Each new row is followed by what is left of it after taking away its nearest point in the smallest flat space through zero that holds the rows named last above it.
goliv (2 x 23):
[[ 23   5  29   3  20  -4 -18   1 -10  -5 -11 -13  12 -44  26  -5  61  19
   27 -30 -37 -11   2]
 [ -3   0  35  33 -17 -10 -23  -5  16  -2   0 -28  29 -19  29   5  75 -25
   19 -53 -20   6 -22]]
New rows:
[  2  22 -43  20 -11  -2  24  11   1   3  21  55   2   6   7  17  17  -3
 -39  30  47  21   2] : [ 13  24 -30  21  -1  -4  16  12  -4   1  16  50   7 -14  19  14  44   7
 -27  17  30  16   4]
[ 17  53  22   0  11 -23 -38  -6  26   4  50 -22  -1 -28   5  49  28 -15
 -11   1   6  -1  19] : [ 16  53  10  -9  14 -20 -30  -5  23   5  51 -14 -10 -19  -5  48   3 -10
 -18  17  15  -2  25]

Bof (4 x 23):
[[ -4 -38 -10  11 -30  40  33   8  12   9  13 -25  11  45   9 -68  40  24
   20 -18 -19  29   2]
 [-18   2  -7  17  43 -46   8   1   7 -33 -33 -40  47 -52  -5  39 -25 -33
   -5  -8  20  20 -16]
 [ -5  11  35 -42 -10  17  45 -15   0 -45  -6  45  -9 -19  45 -12  -7 -39
  -16  11  38 -34  26]
 [-15  -1 -13 -14 -13  23  36 -20  29  26  -7  27 -10  14  -3 -33  27  25
   11  14  18  24  12]]
New rows:
[ 52 -20 -21 -28   4  -5  30 -20  32  12   4   2  19  -5  43  18  28   3
 -25 -10  14 -17  41] : [ 58 -21 -27 -16   8 -13   9 -13  25  21   8 -11  20  -2  31  29  24   9
 -24 -14   0 -15  33]
[-24   4   3   3 -27  17  18   6  27  37  44  41 -34   7  -7 -51  57   8
   6 -14 -13 -17 -26] : [-26   9   6  14   0 -16   6  13  18  11  30  17 -11 -27  -8 -15  32 -19
  -3 -21  -8 -20 -37]

Befa, 5 rows:
[[ -1  28 -33   0  -1 -16 -11  11   6   2  -3  19  12  -5 -21  32  17 -22
   -9   9  12 -13   8]
 [ -3 -21 -28  36  27 -56 -16  18  17  23  17   1  -3  19 -18  67   8 -38
   -2  16 -26 -28  12]
 [ -2  24 -38  55  13 -56 -22  30  41  13  10  22  -6  13 -40  50   9 -53
  -13  37 -14 -35  37]
 [  4  32 -34  12  -3 -17 -13  18  23   0   1  24   5  -3 -16  15  12 -24
  -13  19   3 -12  13]
 [-23  32  -1  14  -2 -17   0   0 -15   1  -5   5   9  -6 -51  40  12 -23
    8  -2  33 -26  30]]
New rows:
[ -8   5 -13  20  24   9 -16 -12  14  30  14 -23  -4  14  48  17   1  19
  52  -9 -31  15  15] : [ -7  34 -15  13  13  21 -19 -18  10  21  -9 -16   1   8  29  17   4  16
  42  -3 -12  17  23]
[-16  21  14 -23  -8  -7  -6  -5 -28 -17  25  24  24 -37   1   4  18   8
   4   7  49 -34  12] : [  4  -9  21  -8   3 -13 -16  -8  -9 -11   9  12   7 -16  16   2   0   8
 -13  29  12 -21   5]
[-16 -15  17  14   1  -1  13   0  38   9  23  -5  33   9  -3   9  39 -18
  12  36 -21 -25  15] : [-10 -10  21  -9  -6  19  14 -12  25   3   3  -7  38   5   0   2  39  -6
   5  32 -12 -11   4]

duri:
[[  8 -15  11  32   5 -18   9  18 -24 -38 -33   4   2 -18  45  58   0  38
  -11  29 -22 -57  53]
 [-21   9 -19  -9 -32  -4  -3  35  -2  26  23  20  14  -7   9  21 -38  12
  -28 -37  22  15 -45]]
New rows:
[ 19 -23  -8  -5  19  28 -27 -30  -6  -1  12  34 -20  20 -42  -1  17 -57
  17  27  25  39  22] : [ 11 -25 -13   4   4  18 -25  -3 -18  -4  10  46 -12   8 -17  36  -3 -34
  -3  20  27  22  21]
[ 13 -24 -12   6   7  10   2 -18  35  -7  20 -25 -15  32 -33  -3  -2  -4
   3  31  11   1 -21] : [  9 -26 -14  12  -1   4   4  -3  28 -10  18 -18 -10  25 -18  19 -13  10
  -8  28  11 -10 -19]
[-10   4 -16  11 -28   8  20  19  16   1   1   8 -14  15  31  -2  15  44
 -18 -16  48  -1 -14] : [ -2   2  -9  11 -15  12  20   2  20  -6  -5  -1 -20  20  22 -18  31  34
  -5  -3  41  -1  -1]

zovun, 5 rows:
[[-16 -58 -20 -32 -15  20 -21 -23 -22   8  -4  60  18  -1 -22  20  18   8
  -22  -7 -15 -21  22]
 [  1 -50 -26 -20  11  18 -24 -16   7 -24   8  56  33  -9 -34 -28  -1  28
   12 -31   7 -19  57]
 [  0 -48 -48   1   7  11 -29  -6 -23 -23  -6  62  61  32  -8  10  31   9
   -4 -42 -23 -25  29]
 [ 19 -37 -43   0  -4   5 -20 -24  -5 -22   9  53  32 -13  -2   5  -2  23
   12 -27  -2 -23  45]
 [  5 -26 -12  -6   6  14 -11   4   1 -25  -9  31  43  28 -18 -26  17   7
   -5 -27 -10 -11  32]]
New rows:
[ 20 -13  27   4  43 -20 -24  -6  -3 -32   1 -17 -33  23 -14  18 -10  22
  -2  27  17  21 -30] : [ 33 -24  21   1  28 -15 -24 -15  -6 -39  -4  -1 -20  27 -11  20  -6  24
 -11  24   9  13 -15]
[ 30  -5 -13  11  -3   4  28  -4 -12 -33  19  23  27 -31   1   6  -3  49
   8  34 -35  10 -21] : [  8  -4   2   3  11   8  27   9 -11 -25  16  13  22 -20 -14  -4   4  43
   5  36 -33  18 -35]

Zoke:
[[-12 -19  13  35  28  -8 -17  24 -31  -2 -18 -16 -16 -11 -29  -4 -16 -14
   21  16  36  32 -18]
 [ 21  19  15 -41 -29   4   7 -32  -7   2 -21  30  14  20 -13  19  27   5
   -2  -9 -27 -20  20]]
New rows:
[ -3  10 -29   0   1  23   8  -5  10  22  28  19   1   5   8   6 -24  24
 -11 -57 -23  -7   9] : [ -4   4 -15  10  10  19  -1   0 -13  21   9  18  -5   4 -16  10 -26  16
   2 -49  -8   8   4]
[ 36   8 -18 -24  -4  15  -7 -11   2  -1 -31  30   0 -28  -8  35 -14  17
   2 -24   7  11  17] : [ 28   1 -27  -9   6  14  -8   1   9  -2 -19  18  -5 -36   2  27 -25  16
   0 -22  15  16  10]
[ -5   6  11  19  -6  -3  34 -14  39  -2   4 -11  -4  12  -3 -55  40  24
 -37  15   2  -6  -8] : [ -4   3  22  22  -3  -5  28 -13  22  -2 -11  -9  -7  13 -21 -51  41  19
 -28  19  10   2 -10]

domu:
[[ 13 -20   7  -3  22  50  14  45  12  28   0 -29  27 -35  12  20   4  11
  -32  34  13  20   9]
 [  2 -34 -23 -18  -7  36  23  10  -6  14 -35   6  20 -67  -2  55  -2   9
  -22  37   3   7  17]]
New rows:
[  0   3  25   2  29  45 -10  40  -9   8  23 -29  16  20  16 -13   3  14
 -11  -4  12   2   5] : [-11  -1   4  -7   4  22  -8   5 -24  -9   0   2   4   9   4   4  -2  10
   4 -11   2 -12   8]
[-23   0 -29  -3 -29  14   5 -15 -22 -31 -44  20  28 -70  -9  39 -14 -12
   7  11 -21 -18  -6] : [-15  22   2  15  -4  13 -10   9  -6 -25  -5  -9  27 -23   3  -6  -9 -13
   7  -4 -14 -10 -18]

vut:
[[-11  73 -18  -2  21  45  69 -45  11   1 -27 -26 -15 -20  18  -8 -14  21
  -34 -44 -17  18 -35]
 [ 25  25  -5   3 -15  61   8   3 -11   9 -51 -20  28   2 -40 -22  -5   6
    3 -77 -27  -9   7]
 [ -2  58 -18  13  27  23  54 -43  31 -12  14 -31  -1 -43  50  -5 -16  34
  -40  -8  -9  26 -42]
 [-14  -5  18 -14  12  19 -19 -17  27 -28 -18 -20  34  -7  -5 -32  19   9
   32 -18 -15 -19  -2]]
New rows:
[-17  21 -10 -25   9 -23   4 -59  -1  20  -1   6   2 -17   2  18   4  14
  -2   1  26   4 -12] : [  4   6 -10 -16  -5 -18 -16 -40  -8  24  -1   6  20 -16 -12  16   2  13
   3  -8  23  -1   1]
[  2 -23  32 -10 -19 -32  -2   2 -27  16  35  -4 -14  21 -18 -11  26   4
   6  49  19  35  -5] : [  9   0  28  -8 -16  -1  11 -10 -20  13  16 -22   1  11 -22 -25  23  16
   2  15   5  35 -13]

suk (4 x 23):
[[ -6   1 -25  -1 -14 -43 -10   3  12  13 -15  51  27 -25   5   2  12   5
  -23 -30 -11 -24  25]
 [-35  27  -4 -32 -19 -22   5 -21  -5  14   9  67  14 -48  28  -6  -2 -20
  -19 -14  -9  -7  35]
 [-17   4 -13 -18  -2 -37  -6 -18  -5  12  18  50  17 -35  11  11 -16  -8
  -22 -23   9 -19  23]
 [ 30 -19 -43  18  24 -78 -32  -8  48  39  -2  51  34  12  -6  26   1  20
    4 -43  -9 -30 -26]]
New rows:
[-22  27   3   6  22   1 -16  15  11 -13  -9  22   5 -41  75 -17 -18   9
  -5  66  -5   6 -31] : [ -8   6  -6  22  26  -8 -24  29   7 -22 -14   4  10 -34  57  -8 -21  23
 -17  57   7  -8 -29]
[-22  10  15 -26   6  34  15  26 -10 -22  27 -43 -36 -47  12  -5 -28   7
 -18  -2  21  17  16] : [ -3   8  -6 -12  12   2   1  29  28   2   9 -17 -19 -31  12  -2  -9  19
  -5 -19  -2  10  -4]

lod:
[[-16 -49 -27 -16   8  52  32 -29 -20 -24 -19  -2   9  19  33  28  10 -22
  -23   3  16   6   6]
 [-13 -36 -21 -10   6  38  21 -21 -14 -15 -17  -3   9  16  27  22   7 -17
  -20   0  12   3   2]]
New rows:
[-34 -19 -16   0   6   4  22 -34  -8 -56 -69  30  11   4  28  -9  14  -2
 -50  20   4  -6  15] : [-22  13   3   9   1 -30   4 -15   4 -43 -53  33   2 -11   3 -29   8  13
 -32  20  -7  -8  14]
[-10 -33 -44  -6   0  33  27 -49 -26  -1 -35  12  27  14  40  38  14 -37
 -26   4   2 -10 -16] : [  9  11 -15   1  -8 -13   9 -24 -11  10  -6  20   9 -11   0   7   6 -14
   7  10 -13 -10 -12]
[ 17  -6   5 -11 -29  -4  15 -16  14 -19  15  20   3 -20 -26  28 -21  23
  -9  34  10  -5   4] : [ 12  -4   1  -2 -29  -7   2 -14  18  -6   2  13  14 -11 -15  34 -23  20
 -22  24  11 -12  -7]

gufa:
[[  6 -12   5  14  11  -4   4   2 -29  18  61  13 -16  21 -38  34  -1  11
  -19  42   2  -6  -6]
 [-53 -43  33  32  33  31 -43   5   7 -53 -36  12 -18  14  -8 -46  29  -1
   -6   9  19 -46 -15]]
New rows:
[ 23  32   0 -13  -7  -7  20 -22 -18  22  56  -2  -9   4   2  51   4  13
  16  34  -1  16  -4] : [ -3  20  11  -7   1   8  -1 -21   1 -10   8  -4  -8  -1  19  13  17   7
  24  15   6   0  -7]
[ 28 -11  35 -30 -15   3  16  14 -33 -32  14   6 -19  10 -25  24 -24 -24
  11  23 -33 -18 -53] : [ 26  -6  33 -36 -19   4  15  13 -22 -39 -10   1 -13   2 -10  11 -24 -28
  19   6 -34 -15 -51]

tubok (2 x 23):
[[-11  -3 -14 -12 -18   5   8  11  33 -15   7  44 -26  11  10 -61 -11  33
  -38  -4 -45  -8 -58]
 [-12  32 -13   6  10  -7  11  23  14 -35 -10  14 -16  44 -25 -43  14  48
  -30 -28 -27 -23 -19]]
New rows:
[ 10  23  -2  17  12 -18  42  11  -8  -3  -3   1  12  29 -12  -4   6   4
  29 -39  20 -28  44] : [ 11  -1  -2   5  -7 -10  40   2   5  11   9  21   6   6  12 -15 -11  -7
  24 -22   8 -17  18]
[ -8 -15  24   0  18   9   4 -28  29  34   6 -14 -22  10  30  19 -28 -18
 -14 -13  14  -4 -23] : [-10  -1  22   5  26   5   7 -21  27  24   0 -19 -22  25  18  16 -20  -7
 -17 -23  14 -11 -17]
[ 10 -47  21   1 -16   1  -3 -17  -4   2  26  23   3 -32  32  -5 -31 -12
  -3  24  -6  32 -45] : [  7 -13  19  17   8 -10   1  -3 -17 -20  10   1   8   3  -1   2  -8   9
  -2   0   4  16 -17]

sakos, 4 rows:
[[ 20 -13 -16 -23  40  -5  24 -30  32   6  -5   3  19 -20  -2 -12  -9 -34
    1 -31   8  16  -8]
 [  0 -13 -15 -12  36  20  29 -58   5  -1  21 -28  39   5 -15  -6 -12 -39
    1 -25  -7  38 -24]
 [  6 -19 -23 -30  44  16  33 -60  19   4  14 -32  39  -5 -13 -11 -16 -45
   -3 -32   5  39 -20]
 [ 25  -9 -14 -38  50   2  12 -28  46   0  -9 -10  26 -31   5  -8 -23 -33
    2 -18  13  16  -5]]
New rows:
[ 28  -4 -32 -30 -17  48  -9  -6  23  34   5 -14  17  -9  21 -53 -45 -28
 -11 -16 -38   0 -10] : [ 22   3 -22  -5 -37  41 -14  12   5  33   5   6   2   1  21 -50 -31 -13
  -8 -11 -48 -12  -8]
[ 24  12  28   8  63  -3   7 -22  16 -15   5  -6  35   0   0   2 -33  12
  12   6 -26 -21  -8] : [  6  -2  14  -1  25 -15  16  -6  -5   5   1 -13   6  16  -7  -7 -13  28
  -6  -3  -5 -29   6]

nedom (5 x 23):
[[-10  -4  -3  -5   9  22 -14  14   9   1  28 -19  26  -1 -12  24  -5  32
   -8  -8 -18 -27  28]
 [-59 -10  26 -17 -24  -3 -77   7   7 -10   7 -32  24  44 -12 -69   5  41
  -27   7  30  -4 -11]
 [ -1   0   4  -6   9  -5 -10 -11  10  36   0  -3  -6   0  19  34 -14  16
    0  -3 -38 -18  20]
 [-10 -19  24 -10 -27  -1  17  25 -36 -24   3  24   9  -6 -40 -43  -2 -27
    5  17  19   0 -29]
 [-23 -14  -6  25  55   8  16  26  26   9  10  38  20  -1 -29 -19   0  -2
   49 -31  15   6   6]]
New rows:
[-18 -21  18 -17  44 -12  35 -35 -13  -6  13  -6  14  -1   4 -30   7 -14
   7  24   4 -14  -4] : [-11 -14  11 -17  42  -8  30 -41  -9  -9  15 -20  13  -1  14 -17  10  -6
  -3  24   1 -15   3]
[ 41   4 -11  -6   5  22 -29 -28   0 -18  19  27  11  21  15  13  -4   1
 -13  -7 -30  23  -5] : [ 30  -4  -2  -7   5  20 -29 -19  -4 -17  20  39  15  23   3  -3  -7  -3
  -5  -7 -26  22 -11]
[  6 -17  -6 -31  -2   2  32  27 -15 -35  -1 -18  12 -11  11  16  24 -21
   7  16  27  30 -26] : [-13 -22   3 -34  11  -6   9  21   1  -2  -3 -17  12   1  22  21  13  -2
  13   9   6  19 -14]

pep:
[[ 13  45   6 -60  32   9  16  13  -5   4  -6  17  20  49 -39  52  -9 -54
  -11  34 -16  -4   6]
 [ -4  14   3 -28  -9  16   4  -8  -5 -11  17  -2  11  20 -44  -3   0 -25
    7  19 -18  -8  17]
 [-25   3  14  -8  -7  46 -10 -25  -4  -9  30  -6  13  10 -38 -20   3  20
   27 -25 -24 -21  20]
 [-11  -1  15 -25  11  62   3 -28  -2   2 -20   5  24  18  -9  13  43  28
   35  23 -37 -19  50]
 [  3 -37 -33 -23 -31  -8 -16  21 -22   5 -34 -11  -4  -5 -39  -4  44  33
   13  -6  -2  27  32]]
New rows:
[ 16  -4  -6  -2  21 -18 -29 -17  12  16   3  31 -13 -20  46  20  12  24
  14  18   1 -19  25] : [ 12   2 -11 -15   7 -24 -34 -11   5   8  26  25 -14 -12   6   9  -2   7
  11   7   0 -17  21]
[ 19 -24 -17  24 -10  -5   2   4 -29  -5  42 -23 -30 -19   0 -10 -22  20
   6  -2  40 -16  29] : [ 24  -8 -10   5  12   7   9   6 -28   2  29 -13 -20  -1   2  18 -18  12
   6  10  32 -20  35]
